Below are the code and all the weights of a small trained network. Each question names an input and a class and asks about switching units off, where a switched-off unit gives its printed mean instead of its output.

import numpy as np


def w(rows, s, z=0):
    codes = np.array(rows[::2]) - 128.0
    scale = np.full(codes.shape[1], s)
    scale[-1] = z or s
    return codes * scale


def f(y):
    return y / 2 * (1 + np.tanh(0.7978845608 * (y + 0.044715 * y**3)))


def log_softmax(a):
    a = a - a.max(-1, keepdims=True)
    return a - np.log(np.exp(a).sum(-1, keepdims=True))


def net(x, mask):
    res = np.array(x, float).reshape(1, 8) / 4 @ E
    y = f(res @ A[0][:, :-1].T + A[0][:, -1])
    res = res + np.where(mask, y, B[0][:, -1]) @ B[0][:, :-1]
    return log_softmax(res[-1] @ U[:, :-1].T + U[:, -1])


A, B = {}, {}
E = w([
[71,164,174,100,4],'x0',
[124,132,122,125,130],'x1',
[127,133,126,125,129],'x2',
[136,137,134,123,128],'x3',
[150,146,145,118,127],'x4',
[126,113,132,139,125],'x5',
[53,178,198,211,189],'x6',
[86,74,190,24,205],'x7',
],0.013)
A[0] = w([
[135,117,58,162,150,128],'N0',
[48,133,193,31,71,10],'N1',
[174,156,31,90,30,172],'N2',
[98,67,253,21,94,75],'N3',
[66,176,186,239,27,126],'N4',
[206,5,109,45,124,207],'N5',
[203,40,90,116,223,205],'N6',
[148,137,177,176,255,114],'N7',
[169,64,151,89,227,111],'N8',
[75,88,215,66,154,65],'N9',
[181,128,138,120,15,191],'N10',
[254,148,59,243,187,216],'N11',
[128,62,116,82,32,237],'N12',
[140,172,106,158,35,140],'N13',
[102,162,191,209,165,186],'N14',
[57,159,139,141,222,175],'N15',
[76,209,165,198,121,133],'N16',
[202,75,80,51,153,189],'N17',
[139,110,154,115,231,135],'N18',
[169,67,125,92,135,183],'N19',
[140,59,61,73,123,254],'N20',
[49,100,207,111,113,122],'N21',
],0.011,0.0056)
B[0] = w([
[134,158,130,130,103,164],'N0',
[151,178,57,163,105,211],'N1',
[137,79,142,129,87,223],'N2',
[122,188,106,158,112,232],'N3',
[53,128,173,94,124,245],'N4',
[117,150,155,69,93,244],'N5',
[136,160,150,80,172,241],'N6',
[154,77,118,151,180,212],'N7',
[124,85,187,79,139,214],'N8',
[144,114,69,150,146,207],'N9',
[129,80,124,135,67,211],'N10',
[172,251,60,198,96,253],'N11',
[158,129,111,146,68,215],'N12',
[105,52,153,106,92,204],'N13',
[116,161,130,143,220,209],'N14',
[137,109,112,154,185,206],'N15',
[55,128,188,113,185,210],'N16',
[99,143,143,78,92,221],'N17',
[152,85,177,112,185,201],'N18',
[116,159,122,65,105,183],'N19',
[142,159,136,62,74,213],'N20',
[139,143,98,173,190,197],'N21',
],0.013,0.017)
U = w([
[174,183,77,126,75,251],'0',
[38,127,224,67,134,105],'1',
[93,186,108,213,163,160],'2',
[147,23,163,128,182,3],'3',
[134,2,153,139,72,64],'4',
],0.012,0.0022)

Each question gives the input, the list of numbers given to net, and the class t.
The units are the neurons (one row each of A and B). Each row of codes is followed by its name. A weight is (code - 128) times the scale printed after its matrix; where a second scale follows, it is the last column's (A, B and U).
mask holds one flag per neuron, in row order. A switched-off neuron (its flag False) gives its mean, the last column of its row in B, instead of its output. The means were averaged over made-up inputs and are rounded, as every weight is.
A unit's drop is (log p(t) with every unit on - log p(t) with that unit switched off) / (log p(t) with every unit on - log p(t) with every unit switched off).
most important unit: the unit with the biggest drop
top k neurons: the k neurons with the biggest drops, biggest first
drop of u: that unit's drop, to one decimal
input [6,5,-2,8,4,-3,2,-5], class 1: most important unit : N4
input [1,1,3,-1,1,4,-6,-4], class 4: top 2 neurons : (N2; N13)
input [7,7,8,1,-2,4,-5,0], class 4: top 4 neurons : (N11; N2; N13; N10)
input [-7,3,-5,-5,-1,8,-5,1], class 1: top 2 neurons : (N8; N6)
input [0,-1,3,-5,7,5,6,5], class 3: top 3 neurons : (N11; N18; N7)
input [1,-8,8,-3,1,7,-5,0], class 4: top 2 neurons : (N11; N1)
input [1,-8,0,-4,7,-4,8,-8], class 1: top 2 neurons : (N4; N16)
input [7,-3,8,8,-6,-6,1,-4], class 1: top 2 neurons : (N4; N16)
input [1,-2,2,-6,0,-5,-2,8], class 0: drop of N1 : 0.4
input [1,-7,6,-2,4,6,-1,7], class 0: drop of N1 : 0.2
input [-8,-4,-6,2,-6,4,-2,2], class 1: drop of N8 : 0.4
input [-4,1,6,-5,7,5,8,7], class 3: drop of N4 : 0.0
